Each row was made from one walk, in order. Every step used is in the known rows, and no mark comes twice. Write each row's walk.
Known rows
posi -> sukif -> lege -> pirusi -> fefon: [ -77  -18   42   -1  -32  115 -106   92  -68   57   75  -23 -151    0
  106  -40   46  -26  214  -11   36   65  -23   40  228  -78   52 -328
   85  -75  -25  153  -48  -93  -63  -44   16   44  184   72  -93    2
   73   71    9 -252   59    4   39   25   29  231   24  139   38  -14
 -104  -79   -8  -68  -41  -52 -103]
pokuf -> tidip -> vaki -> toduk -> tifuru -> kiti -> sukif: [ 124  -85  103   10  -45  -20   -5    0   -1  134 -161   49 -212  -85
   51  -40  -24   30  122   35 -135 -101  -34   19  208   50  203  -93
   78   55  203   -9 -270   48  -81 -102   92   12  132   24 -122  -77
   48 -112 -126  -72   75  -79 -141  -43   60   10   -7  171   -3    8
   82  -60   25  -43 -142  -42 -103]
lege -> posi -> pirusi -> fefon: [-136  -17   70  -55   25   88  -21   91  -24    6  104   18  128  -19
   89   79   96  -51  108    1  100   67  -49   46   83  -94  173 -276
   63  -82  125   60 -228 -132  -60  -74   85   27  158   97   92  -23
   47   26   -5  -85   59   51   26   36   22   61  -52  162   14    5
  -35  -39   12  -44   27  -59   -3]
fede -> tidip -> botu -> pirusi -> posi -> fefon -> lege -> kiti -> mefana -> vaki: [ -10  171   69   34  -79   61 -245   22   80  116   -3    4 -343   13
   62  -37  -16  -34  107   45   64  118  -20    8    8  113  -84  -49
   52   31  -16   37 -682  129  -59    0  164   39   96  -23  232   24
  283   12   62   36   33  128 -141   21   97  185   17  145  -42   42
  131 -106 -115 -101 -102  -52  -87]
kiti -> sukif -> lege -> pirusi: [  69  -16   45   11  -99  -19 -118   74 -107  114   11   20 -301  -27
   41  -46   28   13  219   15  -66   85   -1   59   95  -95   44 -165
   73  -39  -88   70  143  -36  -38   -6   33  -65  105   21  -73   -3
   35  -33  -48 -206   58  -74   -7   24   87  137  -21  163   22   -3
  -45  -41  -70  -42 -129  -80 -129]
sukif -> lege -> kiti -> mefana -> fede -> tidip -> pokuf -> fefon -> botu -> pirusi: [ -20  110   66  126 -113  269 -308   21  -82   62 -113   17 -384  140
   25  -82  133  -27  132    7   23   95   38   38  326  162 -186 -163
   44   34   69   21 -577  117  -62  -67  137  -36   60   16  115  -12
  256 -121   82  -74   69  130 -108   37  136  189  -94  104   19  -55
   71  -74 -177 -150 -313 -159  -65]
fede -> tidip -> mefana -> vaki -> toduk -> tifuru -> kiti: [  97   88  110  -11  -79  113  -56  -23   83  193  -31  -12 -248  -35
   -4   -3  -29   86    3  -68 -186   98  -67  -75   -7  134  103 -117
   77  -20  -47   85 -123  152  -98 -177  -16   41    5   28  -69  -27
  152 -164  -47  -69   43   -1 -110   49   12   49   11  171  -36  -27
   90  -96  -47  -35 -165  -18 -137]
vaki -> mefana -> fede -> tidip -> botu -> fefon -> pirusi -> posi: [ -70  144   44   30  -98  285 -162   63    2   95  155  -14 -156   42
   53   45   14   53  127   46   -8   77  -18  -48 -112   75 -111  -22
   29   11  -87  -46 -437   64  -15  -87  -88  -18   73   74  226  -61
  163   73    7  -13   40    6 -146   26   96    4   59  150   37  -71
  134 -172  -92 -150 -123 -159  -69]
sukif -> pirusi -> fefon -> lege -> kiti -> mefana -> vaki: [  -6  113   32   57    0   44  -76  -24    5  106   21  -30 -425  -75
   61   25   -3 -136  122  -41  -45    6 -127    3 -125   13    9  -86
   59   -7   58   70 -232  134  -45  -14  150   50   68  -32   78   43
  270   78    6 -128   46   73 -115   29   41  212   -1   67  -31  124
   68  -89   -7  -74  -80   -9   -4]
tifuru -> kiti -> mefana -> tidip: [  24   43   23   85  -29  -63  -56  -31   53   93  -28    9 -200   26
    1  -11   82  -58   96   43 -100   86 -107   29   52   80  -68   46
   19   -6   68    0 -215   47  -34  -22   35   79  -22   34  100   18
   80   15  -81   14   55   18    0    8  -12   43  -30  173  -23   -8
  -51  -64  -71  -63  -80    7  -74]
botu -> fede -> tidip -> mefana: [  17  127   81   36 -113  255 -187  -19   26   24   44   12 -144   86
  -93  -12   43   32   77  -46   48  112  -94  -35   33   53  -44  -84
   26   37  -50   11  189   79  -28 -115 -109 -136   17   88   67  -63
   29   -3    2   28   69  -25  -25   45   71   -8  -20   44  -34  -43
   35  -58   27 -125 -157 -127  -31]
toduk -> tifuru -> vaki -> mefana -> tidip: [  74   61   67   13  -39  112  -49   15   28  146   -6  -20 -257  -68
   45  180  -20  -76   72  -30 -103   58 -104  -13  153  111   33  -14
   30   38   91    8   21   71  -31  -51  -60    7   -1   40   88   31
   71 -155 -105 -102   40   46  -75    3  -10  -54    2  165   -5   -8
    1  -98  -66  -94 -105   41 -150]
posi -> lege -> kiti -> sukif -> pirusi -> fefon -> botu -> pokuf: [ 170  101   67   26   67  239 -217   16 -113  -24  -16  -13 -157  -32
   24  116  108 -199  184   83  -40  -31  -50   -8 -134   19 -154  -89
   57   81   33   96 -385  -26  -72 -115  192  114  152   44   16 -116
  191  -44   14  -16   79   37  -36   -9   68  141  -23   25   21   12
  -15  -83 -153 -106 -138  -38  -87]
fede -> tidip -> pokuf -> mefana -> vaki -> toduk -> tifuru -> kiti -> sukif -> pirusi: [ 166   66   73   14  -31   30  -83  -44   73  121 -101  -26 -371  -27
   48  -49   49   29  -65 -103  -86   31 -133  -44   14   87  174 -132
   88  105   78   30 -255  241  -95 -182  -22  -23   28  -23  -57  -89
  139 -215  -32  -76   66  -14 -169  -19  107  216  -42  148  -12   22
  226 -134 -128  -67 -190   14  -89]
mefana -> fede -> tidip -> pokuf -> fefon -> botu: [-102   69  101   57 -100  320 -148   -6  -16  120  -59   21 -195  145
 -111  -35  147   21  132  -77   34   82   -5   11   24  169 -188  -80
   31  -29  122  -30 -527  103  -91 -111  -53   18  120   77   -3  -78
  109 -202   51   53   74   16  -48   24   98   14 -103   31  -20  -71
  169  -78 -153 -118 -234 -173  -27]
posi -> lege -> pirusi -> fefon -> botu: [ -24  -18   59    5   -5  229  -90   88 -102   88  128   20 -139  -16
  -31  132   51 -100  206   64   -6   92    3   22 -137  -11   -8 -173
   56 -102  -24  156  -62  -74  -69  -66   50  103  233   93   -1  -29
  183   21   -3  -71   73   18   59   29   33  180   -8   68   42  -58
 -102  -57  -48  -91  -23  -78 -132]
posi -> lege -> pirusi -> fefon -> botu -> fede: [  18   16   64   -1  -66  308 -152   74 -113   66  177   30 -226  -19
  -91  126   61 -114  149  101   50   81  -65    8 -112  -47   -1 -167
   53  -26   30  175  -29  -75  -22  -35   13   82  174   92  148   -1
  166   93   22   18   85   48   34   18   44  173   -2   58   41  -50
 -125  -51  -42 -119  -33 -106  -72]
toduk -> vaki -> mefana -> tidip -> botu: [  52  107    9  162 -119  212 -140   32   80  118  -39  -21 -283   38
  -43  108   30   -7   40  -86 -150   58  -54  -32  179  165  -72   10
    4   88  165 -118 -248  100  -43   12  -84  -66   56   44  120    2
   68  -48  -67  -10   35    3 -135  -17    7 -203   32  114   -7  -10
   22 -143 -119 -133  -65  -81 -220]
lege -> kiti -> sukif -> pirusi: [  80   59   57   45  -15  -40 -129   50  -39  -30   11    3 -215  -65
   61   35   64  -68  101  -66  -41  -31 -121   -9  123   12  -13  -80
   53   53  -87   33  -22    6  -34  -87   32  -60   48   -5   -9  -44
   90  -36  -79 -172   55    0  -98    2   51   90  -91  109   -7   45
  104  -93  -42  -83 -153  -20  -47]
tifuru -> kiti -> mefana -> vaki -> toduk: [ 121   39   77   36  -40   -6   -1   15   76  231  -47   20 -328   -8
    5  -15   11  -35   38  -36 -184   58  -78   -9 -109  -14   94 -145
   59   -6    0  -19 -237  176  -59  -35   59  111  -11  -37  -15   36
  145  -64  -70  -39   56   62  -88   18   21  181   20  158  -48    7
   53   16  -54   42  -61   25  -65]
mefana -> vaki -> toduk -> tifuru -> kiti -> sukif -> lege: [ 189   58   97   -6  -75  -12  -92    9  -30  215 -140   13 -477 -114
   73  -28    0   16    9   23 -234   54  -59  -34   44  -15   93  -73
  109   26   93   88 -184   99  -84  -54   52  110   40  -19 -161   23
  109 -156  -46 -127   43  -20 -130   12   74  153    8  228    1   23
   46  -75 -152  -19 -149  -35 -116]
lege -> kiti -> mefana -> fede -> tidip: [  45  125   86  143   -8   69 -241   -5  122   21  -65  -36 -193   -1
  -28  -16  109   18  170  -27   -8   91  -93   16  -48   66  -80  -76
   43   10  -12   67 -264   77  -52  -99  120  -46  -12   44  161  -48
  120 -125  -34  -36   63   56  -80   73   38   -5   37  122   -5  -30
   47  -98  -42  -75 -140 -127  -55]
pokuf -> tidip -> mefana -> fede: [ -20   95   50   84  -96  289  -79  -32   14  110  -65   27 -116   57
  -43  -51   94   53  142 -141 -103   48   -9   19  160   86 -118  -60
   30  -16  185  -24  -49   51  -52  -98    7  -96   35   95   82  -15
   18  -53  -20  -16   48  -66  -20   31   44  -56 -106  110  -65   -5
  100  -22   60 -156 -158 -159  -65]
tifuru -> vaki -> mefana -> fede -> tidip -> pokuf -> fefon -> pirusi -> posi: [-188   35   93  -54  -61  125  -16   64  -23  118   69   -4  -97   70
  129  -43    5   67  191  -37    0  -26  -57    9   61   38  -57 -158
   51  -72  -74  -63 -357   99  -58  -60 -134   43   54   45  108  -33
  188  -60   19  -83   54   31 -136   -6  112  160   16  183  -25  -67
  209 -125 -139 -123 -226 -104  -38]
vaki -> toduk -> mefana -> tidip -> pokuf: [ -35   15   45  111 -110  127  -15  -34   77  181  -37   -2 -237  131
  -51   49   81  -20   53  -77  -91   50   -6  -32   67  110   73  -68
   43  -12  151 -141 -263  191  -65  -59 -137 -189   10   23   97  -78
  -31  -98  -49    5   56  -26  -74   18   63  -66  -55   89    8  -21
   11 -116 -145 -119 -172  -44  -15]
posi -> sukif -> lege -> kiti -> mefana -> vaki: [  79  113   80  135  -37  -59 -175   22   22  144 -101  -35 -390  -68
   90  -63   72  -52  108  -41    5  157  -55   39  120  -13  -17  -58
   78  -25   54   76 -426   76  -72  -19  177  -25   -7  -28 -125   36
  228  -43   -3 -101   47   60  -86   11   19  161  -19  141  -23  101
   42  -21  -64  -49  -47  -28 -104]
lege -> pirusi -> posi -> fefon -> botu -> vaki -> toduk -> tifuru -> kiti: [ 123   -2  101 -135 -145  127   18  137  -56  169  150   48 -179  -74
   28   69  -14    5  106  139 -119  122   19  -44  181   43  137 -145
   61  -30 -103  234 -216  -40  -66  -68   96  198  156   44   78   37
  225  -42  -66 -196   47   18 -113   23   40   52   52  178   11  -88
  -31  -64   -8  -24 -137    1 -180]
sukif -> pirusi -> fefon -> lege: [ -93   39   26  -53   -9  170   -3  -12  -71   50   61    4 -229  -21
   32   84   -6 -116   78  -20   -9  -15 -125  -54  -80  -34  -23 -114
   64  -29   55   80  122   18  -47  -35  -67  114  211   48   26   13
   91  110   -5 -131   51  -29  -17   39   59  167  -58   54   -7   -2
  -23 -108   54 -102  -94  -75   43]
sukif -> pirusi -> posi -> fefon -> lege -> kiti -> mefana -> tidip -> vaki: [ -73   76    4   91  -99  -74  -61   20   20   76    2   18 -269   16
  134    9  -42  -91  180   67   36   56  -80   17  386   31   77  144
   62   11  134   83 -162   96  -61   95  108  -60   71   11   71  -19
  170  161  -47 -105   42   50  -65   39   73 -102  -15  121  -34   68
   30 -166  -28 -135 -129  -37  -12]
botu -> fefon -> lege -> posi -> pirusi: [ -66   68   75  -68  -68   38   -5   28 -102  129   66   46  -14  -95
   65  128   95  -16   62   69  179  173  -12   22  -20  -88  148  -74
   77 -104   97   45 -409 -117  -44  -76  113  -46  154   58   60  -32
   69   32  -23   50   54    1   30   50   58   -6 -168  162   11   -4
  -85    5   77  -54  -22 -103   13]
posi -> pirusi -> fefon -> lege -> kiti -> mefana -> tidip: [ -49  104   17  115    2  -36  -88  -62   11  102    9  -32 -244  -14
   96  103   71 -167  127   45   50   34 -125   -6  -19    2  -53   35
   49    5  219   39 -461   -8  -48  -25  204  -10  166   37  155  -11
  165  108  -38  -17   50   97  -17   50   17   -4  -41  140   18   66
 -112 -108  -61 -119   -6  -29    5]
kiti -> sukif -> pirusi -> fefon -> lege -> posi: [ -55   18   59  -50    3   47  -37   47 -106   26   40   67 -180 -135
   51   64   54  -85  130   15    1  -44  -80   55  -27  -75   59 -134
   65  -79  128   99 -106  -44  -61  -60   43   53  173   33   42  -14
   55   52  -15 -145   69  -44  -44  -12  103   88   23  106   23   25
  -21  -80   24  -67 -122 -121  -14]
tidip -> vaki -> toduk -> tifuru -> kiti -> sukif: [  95  -70  112  -26  -35 -108   -7   11   -7  149  -77   46 -224 -121
   49   -8  -34   36   83   49 -155  -41  -50  -15   96   21  212  -40
   82   30  103    4 -206   70  -77  -71   43   49   85   16 -100  -94
   75 -108 -116  -98   71  -78 -122  -27   58   25   33  182    6   39
   89  -74  -89  -34 -153  -42  -93]
sukif -> kiti -> mefana -> fede -> tidip -> botu -> vaki: [ 213  141   53  145  -51  265 -196   30  110   85  -26  -26 -172  -12
 -101  -28   73  -16  103  -47   -4   62  -18  -20  110   50 -105  -85
   16  135   69  -28 -263  166  -45  -18  201   20  -51   11  181  -32
   83 -141  -23   27   67   10  -57   52   75  122  110  136  -73   18
  140  -86 -158 -113 -186  -79 -115]
fede -> tidip -> mefana -> vaki -> toduk -> tifuru -> kiti -> sukif -> lege -> pirusi: [ 184   81   75   19 -138   43 -140   11  -26  228  -42  -13 -454  -53
   57  -90  -41  109  147  -32 -198   96  -20   -1   68   11  132 -194
  102  -15 -119  141   57  127  -97 -117   64  -70   38   -6 -137  -35
  141 -141  -32 -216   50  -31  -86   51   93  155   77  211    8   -4
   23 -112 -135  -30 -210  -46 -214]
tidip -> botu -> pirusi -> posi -> kiti -> mefana: [ -39   -2   41   73  -57   46  -93  128   60  -30   20   35  -84   17
   73  -29   32  -85   53   65   46  152    7   39   91    4 -109  -60
   26   59   46    5 -551   56  -20   40   92   76   60   56  171  -24
  274  136  -13  -91   58   38  -67   14  124  156   56  112  -33   -7
   41  -31  -46  -86    9  -89  -66]
fede -> tidip -> botu -> fefon -> lege -> pirusi: [ -16   75   36   10 -112  168 -132   -1  -50  147  108    4 -211   -5
  -66   40    3   36  197   23   89  118   34    7  -86   93  -11 -134
   49  -37 -150   21 -333   23  -33 -103    9  -54  191   40   66  -73
   87   15  -18   -5   58  -27    3   50   87   39  -25   82   12  -43
  -41  -92   27  -99 -144  -93 -107]
kiti -> mefana -> fede -> tidip -> pokuf -> fefon: [-137   52   73  111  -64  151 -115    8  109   63 -109    1 -184  145
  -27 -134  115   61  118  -67   46   28  -77   63  109  111  -12 -239
   42  -11  145 -107 -524  144  -70  -65  -18  -16   39   53   41 -101
   79 -114   23   -1   80   30  -55   34  114   91  -59   67  -48  -10
  182  -71 -112  -95 -193 -117    8]
vaki -> toduk -> tifuru -> kiti -> sukif -> pirusi -> fefon: [  55   -8   52  -41   21   88  -15   57    1    7   27    4 -248  -83
   92   36   -3  -72   13    9 -174 -112 -168  -54   60    6  164 -301
   73   83   46   97  -46   39  -59 -121  -40  162  132   36   -7  -64
  103   12  -68 -251   61   17 -106    7   63  213   41  140   27    5
   60 -149  -51  -57 -111    7  -37]
botu -> vaki -> toduk -> tifuru -> kiti -> mefana -> tidip -> fede: [ 157  106   34   11 -175    8  -35    4   31  185  -55   42 -400  -53
  -34   -7  -34  -89   10   39 -166  -21  -50  -36  220  100   82  -49
   42   85  159  -53 -219  117  -50   19   46   89   46   -2  193   10
  212  -81 -110  -58   65   52 -111   32   39  -40   68  181  -23   72
  -73 -104  -90  -72 -166  -10 -110]
lege -> kiti -> mefana -> fede -> tidip -> botu: [  37   96   55  231  -31  120 -271   11  123   14  -62  -22 -144   38
  -80  -44  115   25  113  -81  -46  135  -28   12   71  164 -118  -64
   15   68   -4   -9 -519   96  -66 -105   72  -36   20   45  139  -84
  142 -112  -19  -20   57   62  -84   54   70 -124   69  132  -20   12
  110 -121 -131 -120 -157 -120 -131]
posi -> lege -> kiti -> mefana -> fede: [  48   94   68  182   14   -5 -160   39   67   62  -54   -1 -198  -99
   26   51  118  -24  109   18  -82  111  -77   30   -7   -2   -7  -28
   71  -53   96   87 -335   14  -54  -28  181   35  -10   39  126  -28
  193  -30  -48  -17   60   58  -22   58   25   43  -24  174  -16   41
  -16  -44  -83 -109  -66  -98  -91]
botu -> pirusi -> fefon -> lege: [-120   43   60 -129   -2  180  -73  -24  -95  103   72   31 -225  -19
   47   89  -23 -107  106   38   32  -51  -38  -34  -94  -10  -86 -133
   68  -51   99   19 -115    0  -25  -23   28  115  237   44  185   47
   99   78   27  -35   54   -2  -26    7   53  283  -68   92   14  -22
  -54  -53   18 -121 -107 -106   32]
sukif -> kiti -> mefana -> tidip -> pokuf -> fefon -> lege -> pirusi: [ -87  -34   -6  136 -194   14   22   18  -30  230   10   16 -337   48
   17  -51   30  -37  231  -25   -3   20  -31   57  183   60  -12 -130
   47  -49  110  -15 -435   76  -48   16   78  -43   82   -2   -9  -12
  120   76  -24 -102   61  -42   13   44   64  162  -98  135  -43   46
  -18  -74 -116  -59 -183  -32  -63]
posi -> fefon -> lege -> kiti -> mefana -> tidip -> pokuf: [ -39   88   27  150  -98  -37 -101  -67  111  126  -45   12 -281   51
   -7  -40  102  -46   95   39   32  106  -58   -3  145  134   13   27
   38    2  210  -19 -658   97  -63   -1   13  -53   91   19   79  -35
  116   19   23   41   52   36  -29   20   78  -88  -87   95  -20   23
  -66 -105  -69 -152 -136  -11  -26]
posi -> pirusi -> fefon -> botu -> pokuf -> fede -> tidip -> vaki: [  21   16   70  -44  -51  273 -190  -17  -81    8  -85  -37  -49  126
  -19  -32   24  -48  248    3  209   57   33   46   34    5   51 -124
   47   88  150  -27 -212   61  -95  -42  121    1  220   98  -20  -91
  120  -81   26   45   96   51   11   44   64   77  -15   27  -16   23
   70  -96  -96  -55  -94 -199  -11]
toduk -> tifuru -> vaki -> mefana -> tidip -> botu: [  62   34   38  108  -60  162  -91   30   39  130   -8   -8 -210  -26
  -21  132   -6  -59   18  -81 -133  109  -41  -16  243  202   -9  -14
    5   95   98  -60 -244   93  -47  -62  -95   14   32   44   73  -17
   99 -144  -84  -80   36   42  -80   -7   29 -170   40  168  -19   31
   74 -123 -153 -138 -124   26 -217]
botu -> vaki -> mefana -> fede -> tidip -> pokuf -> fefon: [ -20  145  100   23  -85  356 -147    9   72  101  -52  -17 -166  130
   -2  -21   80   61  115 -101   58  -63  -56   14  232  108  -39 -165
   42   -3  141 -128 -338  153  -55  -58   55  -18   63   32  120  -23
   25 -203    8    0   78   62 -126   -2   86  104   -9   63  -45  -34
  164  -77 -113  -94 -226  -58  -44]
sukif -> pirusi -> posi -> lege: [ -39   29   60   -4   10   66  -26  140  -26   -7   69   15    3  -15
  115  136    2  -57   12   24    6   86  -91   -2   64 -114   19  -62
  107 -118  -73  145  253  -11  -59    2  -26  102   95   58   15  -15
  125   93  -61  -68   48    2   23   40   49  197 -104  160  -31  -50
   47  -81  -40 -103   -8  -76  -59]

Write each row's walk
[-241    6   83  -53 -136  117  -36   29  -44  161   96   15  -93   87
   49  -42   19   90  249  -38   66   11   13   61   20   14 -131  -93
   84 -181  -19   75 -317   66  -65  -21    6   23  184   58  178  -30
  106   16   23  -84   55  -38  -56   30  115  105  -26  141  -23  -44
  123 -108 -101  -95 -206 -199  -25] : mefana -> fede -> tidip -> pokuf -> fefon -> lege -> pirusi -> posi
[  90  -24  115  -14  -94   94  -83    8   48  107  -17    9 -192  -32
  -28   10  -45   57   38   43  -70   44  -90  -60  191   63  233 -114
   86   43   23  110  -54   86  -62 -106  -23   37   29   41    9  -39
   89  -89  -78  -41   73    8 -118   36   25  -40   42  165    2  -62
   10 -114   -1  -39 -177  -53  -64] : botu -> fede -> tidip -> vaki -> toduk -> tifuru -> kiti
[-141   71   70   83  -86  124  -74  -67   37  151 -132   16 -312   77
  -32  -86   81   28  112  -27   52   38  -82   25  -70   71  -79  -81
   56  -52  201  -63 -524  141  -79  -38    1   27  138   35   35  -71
  115  -55   33   42   76  -22  -51   38  135   86  -62   60  -41   -1
   96  -72  -80 -105 -201 -170   36] : kiti -> mefana -> fede -> tidip -> pokuf -> fefon -> lege
[  70   46   89   60 -190  301 -157   45   34  112  -82   30 -384  103
  -96   55   26  -13  129   88   13  158  -50  -73   84   66  259 -122
   32  126   41    1  -81  101  -75  -56 -107 -182   57   57   27 -112
   53  -86  -29   25   79   27 -125   66  102  -61   54   12   30  -71
  -26 -131  -33  -46 -149  -87   -8] : posi -> fefon -> botu -> fede -> tidip -> vaki -> toduk -> mefana
[ 172   61   58   96  -50  132  -53   21   70  169  -25   17 -283  -89
  -62  -22   54    7  -12   -1 -222   89  -33  -25   85   66   54  -96
   36   77  143   22 -391  143  -54  -41  144  145  -11   11  196  -15
  192  -95  -72  -89   61   18 -117   27   69  -27  119  188  -30   41
   90  -52 -130  -99 -175  -71 -142] : tidip -> botu -> vaki -> toduk -> tifuru -> kiti -> mefana -> fede
[  52  181   39   -2 -249  317 -139   30 -100  173  -44   55 -399   85
  -43   92   13 -135  110  -40  -50  -52  -20  -19  308  174 -173   77
   -5   69  179 -160 -224   48  -41   33   -1   35  148   32  146   50
  163 -124  -60   -3   66   89 -125   -7   36  -49  -12   70  -23   52
  -21  -93 -131  -75 -173  -32 -113] : pokuf -> fefon -> botu -> vaki -> mefana -> tidip -> fede
[ -73   65   82   75    4   96 -125  -14  103   45  -88    8 -136  -92
   31  -48   32   10  254   39  104   54  -33   71   15  -36   89   -9
   84  -50  280  122 -445  100 -100    8  210   -5   71   76   75  -71
  154  -27   25  -14   90   16  -27   60  117  -16  192   87  -12   -1
  -43 -134   12  -81  -92 -188    2] : pirusi -> fefon -> lege -> posi -> kiti -> mefana -> fede -> tidip -> vaki
[-189   37  102    9 -140  160 -106   40  -14  160   26  -17 -102   74
  136  -42   59   97  202  -68  160   39  -52   42  147   -7 -139  -88
   81 -147   20   80 -477   29  -87  -54  -19    4  209   57   69  -53
  113   15   19 -109   67  -14  -72  -24   76  176   24  140    9  -48
   79 -112 -124  -63 -108 -161  -93] : vaki -> mefana -> fede -> tidip -> pokuf -> fefon -> lege -> pirusi -> posi -> sukif
[ 159  108  125  -21  -47   22 -107  -49   66  186  -82    4 -339  -92
   13  -35  -12   76   39  -30 -168    4  -97  -46 -143   86   63  -71
   75   35   14   22 -230  162  -96 -168   28   12   32    9  -67  -90
  114 -190  -51  -29   58  -39 -133   -2   67  132   54  166  -19   21
  151  -98 -137  -45 -165  -43 -130] : fede -> tidip -> mefana -> vaki -> toduk -> tifuru -> kiti -> sukif
[ 202   45   49  133  -60  220  -52   11   73  154 -107   19 -272  -52
  -59  -53   64    0   28  -16 -203   29  -17    9  197   97   48 -150
   32  101  246   10 -458  121  -58  -71  196  108   37   19  175    2
  164  -99  -82  -64   65   17 -137   12   71  -41   79  179  -40   11
   85  -39  -17 -109 -163  -72 -154] : pokuf -> tidip -> botu -> vaki -> toduk -> tifuru -> kiti -> mefana -> fede
[ -21  -13   -7  200 -147   -7  -70   57   -3  184   49    5 -192   -5
   41  -13   39  -77  152  -19   23  133   -8   30  180   31 -195   56
   31    7   75   66 -534   45  -63   22   74   13  101   24   50  -39
  151  163  -42  -77   45  -45   17   11   48   69   47  203  -24   57
   18 -119 -202 -103  -58  -90 -163] : fefon -> lege -> pirusi -> posi -> sukif -> kiti -> mefana -> tidip -> botu
[ -70   60  105   30    8 -159  -94  121  -95   60   23   38 -199 -119
  182   56   31  -42  179   81  -10  -99  -66   27    3  -28  -46  -33
  104  -98    2    4 -613 -114  -69  -78  152   35  175   19  -82  -72
  231   43  -58  -38   61   11 -113  -24   76  159  -75  194   16   43
  104  -84 -131 -120  -94  -82  -77] : pokuf -> fefon -> pirusi -> posi -> lege -> kiti -> sukif
[ 154   91  102  -25 -125  -14 -109  117   49  164 -113   68 -382 -151
   85  -56   53   68   22   85 -172  151  -43   18  283   15  310 -233
  106   -1  141  174 -495  -29 -111  -59   63  111   18    6 -138   35
   88 -171    2 -128   39   49  -98   29   82   26   17  261   -3   -9
  -18  -80  -80   17 -118    8 -153] : mefana -> vaki -> toduk -> tifuru -> kiti -> sukif -> lege -> posi -> fefon
[ 192  143   95   -1 -136  277 -142    6   48  190 -105  -35 -411    7
  -70   -5  -51   11   50 -119  -99   71    0  -17  -87   97   78 -222
   77   84  124  -11 -207  217  -89 -138   45  -46   58   27  -51  -34
  155 -193  -20  -82   59   12 -121   70   59  -19    4   57  -46   50
  165  -66  -77  -36 -162 -166 -112] : botu -> pokuf -> fede -> tidip -> mefana -> vaki -> toduk -> tifuru
[-159  102    1   42 -216  -69  -18   85    7   96  -18   45 -352   30
   84 -100  -12 -104  145   37   -9    3  -68   15  128   65 -126    5
   43   27  161 -105 -693   -1  -51   67  -49   44   94   56   94  -20
  335  115  -27  -42   58   45  -80   47   92    9   -3  144  -35   65
   -4 -150 -105 -100  -65  -97   -7] : pokuf -> fefon -> pirusi -> posi -> kiti -> mefana -> tidip -> fede
[ 113   99   71 -109 -149  250 -104  137 -134  123  131   42 -234   17
   11   42   30  -58  199  131   40  175   73    6  231  -58  -32  -68
   47  -31  -74  184   49  -42  -45   52  137   81  166   47   59   80
  156  -19   10 -148   48   13  -39   31  101   98   18   95   -4  -73
  -42  -30  -12  -89 -135  -67 -132] : sukif -> lege -> pirusi -> posi -> fefon -> botu -> vaki
[  82   14   83   94  -28   40  -86  -12  111  150 -113   12 -176   46
    4  -66    5   58  138  -20 -114   28  -57   -6  116   -5  144  -96
   71   20   32    7  -93  200  -87  -39   69   15   -7   13   10  -72
   64 -108  -81  -33   80   42  -62   53   60   25  108  167  -27  -56
   44  -77  -65  -10 -169  -84  -49] : tifuru -> kiti -> mefana -> fede -> tidip -> vaki -> toduk
[  36   18   95  -44  -44   32  -61   50   23   65   -5    3 -158  -46
  125  -10  -50   61   84   -1 -114  -53 -104  -22  152  -32   78  -30
  105   23    0  145   70  164  -83  -50   15   54   32   28  108  -95
  105  -55  -83 -178   57  -23 -154   22  105   81   89  211   -4  -23
  229 -200 -151  -78 -209 -143  -43] : mefana -> fede -> tidip -> vaki -> toduk -> tifuru -> kiti -> sukif -> pirusi -> posi
[   5   27  111   38  -30  153  -63  -42  108  131  -92  -22 -125   61
  -53  -19   89   86  112 -101  -51   64  -16  -25  -19   83  110 -240
   56    4  -28  -68 -211  242  -89 -114 -150  -96  -44   26  123 -122
   13 -276  -10    9   69   20  -72   43  115  104   37  132  -27  -71
   97 -110 -143 -109 -265  -83  -26] : tifuru -> vaki -> toduk -> mefana -> fede -> tidip -> pokuf
[  14  117   54   14  -40  254 -141   15  -31  140  -38  -33 -226   68
   14  -66   32    1  209  -72  -88    5  -53  -18   -8  124 -126 -225
   22  104  -68 -163 -618   48  -66 -126  -37   41   19   23   43  -75
  176 -183   20    9   62   43  -96   13   79   31   14  139  -41  -32
  170 -101 -200 -104 -275  -40 -127] : tifuru -> vaki -> mefana -> fede -> tidip -> botu -> pokuf -> fefon -> pirusi
[ 175   28  103   16  -66  221 -127  -59  -18  185 -137   -4 -211   -3
  -35   28   67   12  103   19 -155  148   21  -49   61  158   47   53
   64   92  165  108 -450  128 -109 -189  144   67   54   67   -4  -98
  175 -254  -41   -9   73  -36 -136   25   49 -135   34  135   11  -37
   72  -84  -94  -44 -251 -101 -140] : fefon -> botu -> pokuf -> mefana -> fede -> tidip -> vaki -> toduk -> tifuru -> kiti
[ 220   74   69  -63  -36  336 -102   35 -106   29   52   -5 -329  -97
   44  144   15 -116   58   87 -104  -42 -123  -59   35   49   26  -35
    5  112   57   87  103   41  -31  -75   92  154  141   33  109   15
  202  -51  -61 -207   73    7 -193  -54   55  201  119   57   46    8
   18 -117  -58  -69 -131   26 -147] : toduk -> tifuru -> kiti -> sukif -> pirusi -> fefon -> botu -> vaki -> mefana
[ -38   51   85   17 -144  256 -183   22   22   16   13   41 -125  151
  -50   -2  160  -10   29   66  181  238  -25  -13  113  119   16   -5
   18   82  154   67 -460   74  -51 -113 -104  -28  158  116  100  -71
  122  -40   75   87   73    6 -103  -13  148    8  -64   39    5  -71
   86  -64    0 -127 -108 -112  -23] : pirusi -> posi -> fefon -> botu -> fede -> tidip -> pokuf -> mefana
[  41  -83   95  -34 -113  -60  -70  105  -68  128    4   17 -182  -26
  157  -42  -95   92  222   95 -103   31   30   41  272  -70  182 -112
  118  -65 -115  194  105   70  -85  -26   83    6  125   29  -66  -57
  119  -13  -86 -283   58  -48 -127   28  116   67  142  244   37  -48
   33 -145  -95  -14 -186 -113 -153] : fede -> tidip -> vaki -> toduk -> tifuru -> kiti -> sukif -> lege -> pirusi -> posi
[ 132   95   49   50   -6  403 -164  -24  -10  117  -81  -19 -236  126
   -6   51   50 -110  154  -81  -63   10  -14  -41   93   33   23 -116
   65  152  181   34 -136  222  -98 -126  118  -35  108   50   21 -122
   91 -155   -3  -69   86   50  -91   47  109  -25   74   20    7  -41
  117 -107  -80  -75 -223 -114  -29] : sukif -> pirusi -> fefon -> botu -> pokuf -> mefana -> fede -> tidip -> vaki -> toduk
